Each row has a class, written after it.
[ 43   5   8  -4 -21   2  -5  14  17 -24 -21   5   2 -26 -23   6   6   8
  -5  -1 -26  -1 -33 -24  34 -18 -11   6  13  12  -3 -10  -4 -10  -4  -7
   6  -6  -6  13  30 -20]
nibad
[  8 -23 -10  -5  -8 -23   0  21   0   5  -4  13 -11   5  -8  22  -1  -7
  -8 -11   9  -3   1 -13  -2  23  15 -11  13 -10  -5 -19   6 -12 -14  26
 -27 -35   4 -31 -13  18]
vuz
[-29 -24  25 -19  17  39 -13  30 -11 -24 -32 -36 -18 -33 -25  -1 -23   4
   5 -14  22   9 -15 -10  -5 -14   8  -8 -12  -3   2  13  17  -7  25  15
   7 -57  20  -1  31 -14]
Kag
[ 22 -18  -6 -12   2   4  16   3  18   0 -29  15  -6 -16 -13  -9  22   3
 -24  25 -27   8 -31  -6   0   3 -13 -19  -2   3  25   2  27 -15 -21   2
 -16 -32  -1 -12  -4  -8]
vuz
[ 21 -36  21 -49 -35   1  52  23 -17  35 -20   5 -11  -8  14 -39 -18  36
 -13  41  41  -9 -36  24  11   2 -19 -69 -30   5  -4 -10  20 -18 -23  -2
  -3 -67 -15 -18   2  -5]
vade
[-19 -36 -45 -45  33   0 -15  15   9 -28 -11  -2 -32  -7 -15  45 -17 -58
 -12 -54 -17  38  41 -31  35  24  30  46 -49  -4  14 -22  31   1   5   0
   5  -4  27 -24  25  -7]
bol
[ 37   2  -8   9  -5   0  -8  10   4   9 -22  12  15   3  -4 -15   3 -16
  -1   7 -43   2 -47 -19  21  12 -38   8  24   0  20  13   1 -10 -19  11
   5 -25 -17   1  26   3]
nibad
[ 40   9  -7  -4  -4  21   8  -5  -1  21 -10  31   7  15  15 -37   5 -22
 -15  37 -27  -1 -56  12 -13  10 -41  20  -9   9  18  30  31 -19  -7  10
  12 -31 -19   2   6 -36]
Kag
[  2 -35  30 -20  10 -11   8   7  21 -34 -15 -27  24 -70 -54 -39 -21 -10
  16  10   1 -16 -10 -12  -3  -8  19 -20   2  -5  51  12   8 -12  21 -26
   5  11  -7 -28  44 -42]
dopof
[-17 -18  -4 -20 -35 -29 -25  17   0 -24  12 -26  -1  15   3  31   8 -39
  16 -26  23  13  -9 -27  16  44  40   6  17  -1   7 -10   1   0 -13  15
  -1  29  -1   8  24   6]
fum
[ -9  -8  10   4 -11 -12  35  -2   6  13 -10  20   2   9 -30  24   5  -1
   6  29  15 -35 -16 -16  21  17 -12 -84  18   9   8  -5  -7   2  16 -16
   5  -6 -30 -22  16   0]
nibad
[ -3 -34  14   0  15  -3  24  25   1 -39 -14   6  -2 -32 -30 -36 -16   6
  22   1  21 -25 -36 -25   9  -7 -13 -66  -5  -7  24 -14   9 -24 -41  -3
 -17 -62 -25 -34  41 -10]
dopof
[ 66 -10  20 -18 -39 -24   1  16  -6  -2 -45 -42   3 -19  -5 -25  14 -21
  -4  48  12 -10 -56 -24   1  29 -13 -26  31 -18  33 -11   4 -10 -33  -6
   1   5  12 -28  25 -26]
dopof
[ 28 -25 -10  22 -56  24  31   1  39  26  13 -10  22   5 -27   4  17 -30
 -37  23 -21 -14  -3 -10  10  39 -30  -8  16 -15  59  15  41  24 -36 -11
  31  18 -29 -10  38 -27]
tilu
[  6 -14   8 -20   8  -1   7  -3   6  15 -13   0  -6 -19 -14   2 -16  25
  -5  20  25 -11 -15  -6 -11   6  -2 -49 -15  -1  16   9   1 -16  11  12
 -10 -33 -19  -7  33  -4]
Kag
[-37 -30 -32  32 -64 -87  -8  25 -39  42  22 -11  -4 -27 -13 -31  -2 -40
  11 -25  48   3  25 -25  67  32  64  32  18   0  41 -21 -11  -8   4 -26
  20  75 -26  17  27  31]
tilu
[ -2  -6   8  -7  12   6  18  20   3 -30  -9  -3   4 -12 -41   4 -22  -1
  17  -6 -11 -23 -19 -22  28   0   0 -32   8   5   4  -1 -10  -7   8   7
 -11 -36  -5 -35  19 -12]
nibad
[-15  -4  -4 -25  -6 -35  23  15 -25 -17  11   7  -9  34   0  11   2 -40
   8   3   4 -27 -11   0  37  24  31 -33 -42  10  41  -8   1 -16 -17   8
 -19  14  -3 -42 -20  -7]
vuz
[ 15   5 -25 -28  -5 -26  17  23 -43  -6  -7 -10 -18  -5  -2  -9 -10 -30
   1  -4  27  -2 -23 -28  57  31  27  -6 -27   7  28 -23  13  -5  -2  -6
  -6  17  12 -39 -11  -5]
vituv
[-21 -25   5 -18  24 -27  16  24  -4 -11 -14  -8   0 -12 -27   8 -10   4
  16  19   6 -18 -10 -34 -17  15   8 -93  20 -17  31   8  11  -3  19  -2
 -11 -33 -18 -36  19   1]
vituv
[ -5  11 -18  30 -13 -20  -5  10 -10  16 -33 -19   2  -9  -9  49   9  12
   5 -12  39   2  14 -13  35  51  26   1   5  -4  47  35 -49  13 -39  33
  -6  45  14  -4  -8  53]
tilu
[-28 -14  15  11  -9   1   4  -5  22  -3  -6 -28  -2 -30 -37  35   5  13
   6  -2  43 -10   1 -56  39  -2  14 -83 -24 -16  25 -41   3  17  39   4
  19  -2 -19 -31  35  17]
fum
[  9 -14   9   6 -15  13  -8  32   5 -54 -39 -40   0 -29 -19  23  -3  23
   8  15  39 -10 -10 -15 -46  19   3 -40   9 -21  -6 -16  30   5  27 -12
   1 -21   1   7  17 -26]
Kag
[  0 -20  21 -39  19 -19  -8  20  17 -30 -21 -16   5 -16   4  -2  -7  42
  20  12  26  -5 -22 -12 -14 -16  12 -50  11 -11  31   7   5  -8   2  -1
   7 -15 -18  -6  12 -21]
suzen
[ 49   3   8  -8  -2  11   1  11   9  30 -29   5  -4 -13 -10 -25   2 -10
 -12  35 -31   7 -29   7  31   0 -37 -16  11   0  47  -2  18  11 -48   6
  11   0  -4 -13  32   9]
suzen
[  2 -44 -19   7 -15   0 -19  16  11 -32 -12   1  -4 -23  -3  38 -10 -44
  -2 -13  26   3  -7  -4  -3  38   3  38 -18 -26 -18 -26  16   0  17  17
  -6 -19  18 -25  15  -9]
vuz
[-12   1 -40   6 -43 -51 -45  18   3 -39  23 -41  -4 -26   3 -15   5 -43
  22  -3   8  26  10 -57  36  34  62  22   1  -9   0 -34  -3  -3   7   3
 -12  52   7  22  22  -1]
fum
[ 31 -28  27 -16  -3  14  23   5  28  33 -14  24 -30   3 -14  29 -13  41
  -9  17  84 -37 -22  13 -33  10 -14 -72  -7 -15  -9 -32  40 -10  12  18
   7 -56 -47 -11   3  22]
vuz
[-14 -19  35 -14  44  28   3  15  19 -27 -62 -20  -5 -62 -30  33  -8   7
  25  13 -15  13 -17   6  25   9 -22 -29 -24  10  45 -13   7  13 -40  -5
  -1 -18  13 -31  84  -9]
vade
[ 43 -22 -14 -33 -18 -39  -4  -8  15   9 -30  49  23  16  32 -13  10 -18
  -6  35 -23  -3 -40  21  29  24 -40 -20   1  -1  56   9  10   9 -42 -11
  10  53 -28  11  33  25]
suzen
[ 36  -5 -16  18 -22   8 -14  25  15 -18 -37  17  23 -24   1 -19  12 -13
  -4 -10 -54  22 -57 -41  51  25 -28  30  25  13  49   5 -11   5 -76 -14
  -3  13  -2   6  74  -4]
nibad
[  1   0  -5  -6  31   7  10  16  -2  10 -13 -22 -19 -27  -9 -22 -11 -39
   8   4  15   4 -34  -4   9  33  17  30  -1   5  11 -11  16 -16   2  14
   0 -22   8 -43  28 -18]
vuz
[-14 -14   1  15  -9  -2 -25  -3  -5  -2   3 -37   9  -5  -2  46   7 -43
   6 -30  41  -3  -9  -9  40   9  11  22 -23  15   9 -32  14 -21  12   2
 -15   2   2  -6  15  -9]
vuz
[ -1   1  59 -23  27  39  -5   7 -31 -31 -24 -64  -4 -20 -42  29  -9  29
  13   4  26   7 -23 -25  -5   0   3 -75 -23   2 -10 -11  10  -4  35  -2
 -22 -39  26 -36  26 -17]
fum
[ 30  22 -29  17  36  -5  12   8  45  -7 -14 -15  13 -39 -16 -20   4 -41
  -5  22 -67   0 -11  -1  -9  30  -9  23  19 -15  42 -10  -4  11  -8  10
  29  20   0 -33  59  -8]
vuz
[-11 -26 -27  -7 -20 -26 -13  11   1 -16 -14 -11  -7  -5  -9  28  -6 -17
   6  -5  30  11  -9 -47  39  31  30 -17 -19 -11  15 -20  14  -2  -4  29
 -29   6  13  -8   1  37]
fum
[ 10 -45 -11  21 -37 -27 -29  17 -31 -97 -45 -21  11 -33  -8  16  30  -8
  -5   5  11   5 -48 -18  -1  20 -19  -4 -12 -66  57   3  -9  25   5  -4
  21  21  23  28  -3  12]
vituv
[ 59  21 -20 -27 -12  -4 -14  -8  19   8  -2   6  -3   3  22 -25   4 -33
 -16  12 -29   3 -22 -25  62  -5 -18  11 -24   9  -3 -15  -7 -13 -17  15
  -2  -8  -4  -4  34  -5]
bol
[ 19 -11  14  -1  -4   2   5  12  15  12 -27   6   3 -24  -8 -30  21 -23
 -16  -1 -15  11 -36 -27  12   1 -17   2  13  10  24   5  18 -14 -34 -13
   3 -15  -9  -9  34  -5]
dopof
[ 51 -23 -15 -13 -34   7 -16  25   4  15 -29  10  21   0   0 -60   0 -22
  -8   0 -37  23 -18 -20 -11  26 -35 -18  32 -10  48  28   7  -8 -46 -18
  20  -6 -13   1  18   2]
dopof
[-23 -28  -2 -32 -26  -6   3  11  14 -23  -9 -14  -8   3  -5  48 -12  -5
   5 -14  27  -5  28 -18  20  15   4 -55 -22 -18  -6 -29 -10  15  28 -11
  12  10  11 -16  26   9]
vade
[ 22   7 -36  12   3  -9 -32  16  16   8  -1   3   0   8  14  33  -1  -7
 -30 -38  23  12  21 -29   2  43  13  17 -36  -7  42   1  -4  13 -19  10
 -18  28  -2  14 -15  65]
vituv
[ -8 -12 -23   7  11 -38 -18  17 -41 -17   1 -12  10 -11 -11  -6 -15 -34
  17 -18  26  -5 -10 -23  46  23  29  16 -12   3  69 -10  -9   2  -2  -2
  -6  31  16 -24 -16  11]
vituv
[ 42 -14 -37   9 -27  12  -7  -3  17  -5 -26   2  -9 -16 -24 -24   5  -9
  -2   7 -25   9 -36 -32  49  17 -42  -1  36 -16  31  -2  -6  -6 -40   0
  13  -2 -13   7  61   7]
tilu
[  8   5  -4  26  23  -6  -4  -7  20   2  -5 -49  13 -35 -65  13 -14  23
  27  26  43 -36 -12 -37 -19 -10  -1 -94  36 -20  36  13 -24 -35  58  39
   8 -69 -32 -26  23 -28]
Kag
[ 52  16  10  -1  13  15 -20   3  -5 -16 -24   2  -4 -29   1 -24  21  -7
 -25  -2 -28  14 -59 -35  36  10 -38  14   7  -3  16 -16  11  13 -26   3
  -6 -13   6  -9  50  16]
vituv
[  3 -16  15 -39   3 -17  22   5  14  -1 -24  15   9 -10 -11 -11   9   2
   1   2   2 -14 -28   4  38  -9  -7 -45  -4  17  34  -2  13 -14   2 -24
   2  -2 -39 -36   7  -8]
suzen
[ 53   5   0   4 -41  -3   8  17   5  29 -11   9   5   9   6 -33   8 -19
 -14  37  -8   2 -37   5  -1  25 -32 -17   3   5   8  12   5 -20 -26  -1
  -4 -21 -11  12  21   3]
vade
[ 49   5 -13 -16 -13   5   8  -4  24  -6 -29   4  -3   5   6 -18  10 -19
  -1  29 -12  -5 -37  -5  15  14 -26  -1  18  -5   9  -7   3  -2 -19  -6
  17   1  -9   3  27 -13]
bol
[ 37  -5  11 -16 -14   9  -2  -3   4 -31 -17 -17  13 -18   4 -19  27 -12
 -20  19  -7   1 -58 -21  26  29 -24   4   8   1  20  22   3   5 -12  -4
  17   5   0  -8  58 -36]
tilu
[ 31   3  -3  -5 -32  -4 -10  -9  26  40 -24 -23   7 -11  -9   0  13   1
   5   4 -26  20 -31 -29  37   7 -18 -18  27  -7  38 -21  12  -3 -22   4
  20  20 -36  11  54  22]
fum
[ 29  18   4  23  -3  30   9  28  -9  26 -50 -14   0 -28   0   4  10 -13
 -11   5 -21   9 -33   1  37   3 -34  12  -2  14  19 -19   9   5 -45  23
  21 -44   3 -32  31  -3]
Kag
[ -4 -41 -26   7 -36 -73  24  44   3  33  -4  49 -27 -58 -44 -67 -15 -31
   7  10 -35  17 -29 -53  67  11  26 -18   5 -21  73  -6   9 -26 -52   7
  -1  -5 -31  -8 107  25]
vade
[ 16  -5  -9  12  -6 -10  -6  13  22 -23 -12   2  -2  -3   8 -20  11 -25
  12  24  -3  -3 -56 -25  18  17 -28  -9  15 -11  33  -8   1  -5 -37  16
  11 -18  -6   9  59  -1]
vade
[-51 -48  -6 -19   4 -43   4  16  17 -31  21 -26  20 -12 -23  22 -15 -29
  26 -14  -3  -2  -3 -41  10  21  43 -34  15 -12  39  -8  -8  -4   1  15
  -2  -2  -4 -36  54 -16]
fum
[-48 -44  13  11  -4  15 -41   6  71 -76 -11 -53  12  -8 -34  63   0  56
  37 -22  50 -14 -12 -96  14 -14  39 -77 -27 -23 114 -28  -9   8 -32 -13
 -18  17 -13 -12  27 -15]
fum
[  2 -25  24 -31  14  -1   9  15  27 -25 -26  11   8 -25   1   9  -5  19
  12  19  11 -17 -27   1 -12   8   5 -50 -18  -7  29   9  15  -2  -2  15
   7 -22 -21 -25  28 -21]
vuz
[ 50  18   1 -16  29  39  -6  10  31  -8 -39 -17  -7  -8  -1 -19   9 -30
  -5  35 -36   5 -26   0  12   6 -38 -10   3  12  16  -1  10   8 -29   9
  21 -35   7 -11  36 -15]
bol
[-13 -42 -10 -42 -12 -11  25  -3  16  17  -5  -5   1  17 -30 -11 -14 -12
  18  29 -22  -4 -16 -21  14  10  -6 -85  29  -5  49 -15  10  -3  -8 -16
  18   0 -20 -30  37  -6]
fum
[ 24 -25 -29 -27   4 -37  22  16 -12 -56 -11  25  -1  -8  19 -79 -17  -4
  -5  44  -8  -8 -85   6 -25  10   8  25 -24 -15  65  27 -12 -24 -18 -14
  17  24  15  24  41 -36]
Kag
[ 30 -16  17  14  -3 -20  -4  11  18   5 -34   4  -4 -40 -26 -10  32 -28
  -3  38  -3  -8 -61 -26  16  22 -19 -40  43  -6  31 -10  21  -7 -17  21
   6 -32 -20 -19  69  -3]
vuz
[ 37  -5  -9  -5  -9   1  -8   1  32  -9 -37 -24   2 -24 -26 -17   5  -8
  17   7 -31   2 -21 -26  31   5 -17  -1  50 -21  52 -19   1   8 -29  -9
  27  13 -17  -7  55 -11]
bol
[ 46   5 -10 -11 -12  -7   7   4   2  33 -27  18   5  -9   2 -17  -2  -8
  -4  21 -40   3 -29  -4  36   3 -26 -18  10   1  13  -9  -6 -15 -27  18
  -5 -11  -3 -24  29  14]
vuz
[ 58  -7   2 -41 -14 -12   7  -4 -13   1 -37 -35  -6  19  -6 -19  10 -18
   5  62 -36  15 -71   8 -11  17 -17   8  32   1  42  -8  33 -18 -29 -12
   5  22  21   5   3 -31]
fum
[-12 -24   7   1  15  -4  10  14  -6   0 -12  -4   7 -23 -30 -20 -14   3
  18   2   3 -14 -26 -23  22   3  -7 -55  10   5  50  -9  -8  -9 -16 -31
 -18 -14 -19 -33  41   3]
vituv
[-28 -15  29  24 -18 -33  31  44  -4   0   0  11  22 -33 -41 -40  11   0
  13   6 -17  -7  -1  -1 -21  -7   8 -62  42   4  16  19  12 -11  13 -21
  20 -28 -36   9  37  -2]
vade
[ -4  -1 -48  25 -23 -25 -30  -3  10  37  10  32   3   6 -12  23   4 -22
  -2 -33 -44  12  36 -44  71   5  -4  -3   7  10  40 -29 -16  -5 -51  21
 -25  -2 -24 -21  18  29]
Kag
[ 15   8  11 -31  14 -67  -8  33 -29  16   9 -33 -12  30  28  13 -11 -42
  10  49  46 -23  -2  -8 -27  13  48 -37 -27   8 -27   3  19 -38  40  32
 -22 -42   6 -10 -25 -21]
bol
[-13 -17  15   4  11 -15  37  10  14 -26   2 -40   7 -50 -17 -59  -4  30
  11  40  35 -31 -53 -18 -21 -13  16 -40   6 -14  39 -13  26 -12  23 -38
   1 -12 -36   1  24 -36]
vituv
[ 49   0  -3  -6  -8  19   2   0  24  34 -26  10   4  -8  11 -23   1   0
   2  34 -15   5 -50   0  -1  24 -29  -2  22   5  16   5  17 -21 -43  10
 -16 -23 -18 -11  32 -15]
vuz
[ -5 -24   0  22  -6  -5  21 -11  29  39  30  24  22 -58 -47 -62 -10 -38
  -1  23 -64  -2  45  -6  14  -3 -24 -30  20  17  -9 -39  34  -6 -14 -55
 -24 -13 -48 -37  63 -27]
dopof
[ 36  13 -17   1  -7   0  -2   4  22   5 -22 -12  15  -3   4  -1  15 -20
   6  20 -26   8 -23   4   0  25 -37 -16  38 -14  13  13   1  -1 -18   5
  16   7 -24   1  33  -4]
suzen
[ 10 -23 -11  11 -14 -42 -38  36  -2  -3 -14 -12 -15 -52 -14   1  -1 -46
   6 -23  25  18   7 -54  44  18  32  13 -16  -3  31 -33   4 -14 -35  13
  -5  -6   2 -22  39   4]
dopof
[ 27  13  -2  -7  -5  10   3  -7  22  25  -3 -39  11   5  19   4   6  -2
  -5  11   7  11 -45 -24  -9  27 -12  -5   8  -8  -9  -9   4 -13   7  16
   7 -17 -15 -12  33  -4]
fum
[ 33  19  28  15 -14   9  -2  23  12 -21 -40 -49 -12 -36 -13 -13  23  -7
  -1  26  15  -3 -61 -19  30   8 -21 -21   8  -2  23 -17  -1  -1 -28   9
   9 -15  11  15  71   8]
vade
[ -5  -6  18  14   1 -29  18  28  20 -22   0   8  46 -47  -9 -37 -15   1
  38  26   1 -27 -22   6   7  -6   5 -37  16  21  15   9 -33 -17  -1  -3
   3 -24 -19 -27  46 -33]
vade
[-23 -35 -29  -4   6 -42  -3  16   3 -20 -14  21  -5  -7  26  12   4  -9
   0  11  21  14   0  -6   4  18  26  32 -23 -17  48 -14  17  17 -19  -8
  10  35  13 -16 -32 -10]
suzen
[ 46  -9 -20 -29 -20 -68 -11  27 -34  -7  22 -33  -1  10  -3 -33 -22 -51
  -6  32  -2 -11   6  -5   7  14  40  -3 -22   4  -9  -9  -3 -45   8   8
 -51 -23  22 -12 -16 -18]
bol
[ 62 -32 -12 -46 -30 -31  13  21   7   1  -4 -20   4 -19  -5 -35 -32 -22
 -10  21  49  -4 -29 -23  -3  51  51  40  -3  11  47  -4  27 -27 -46 -18
 -41  36  28 -33  -2 -48]
dopof
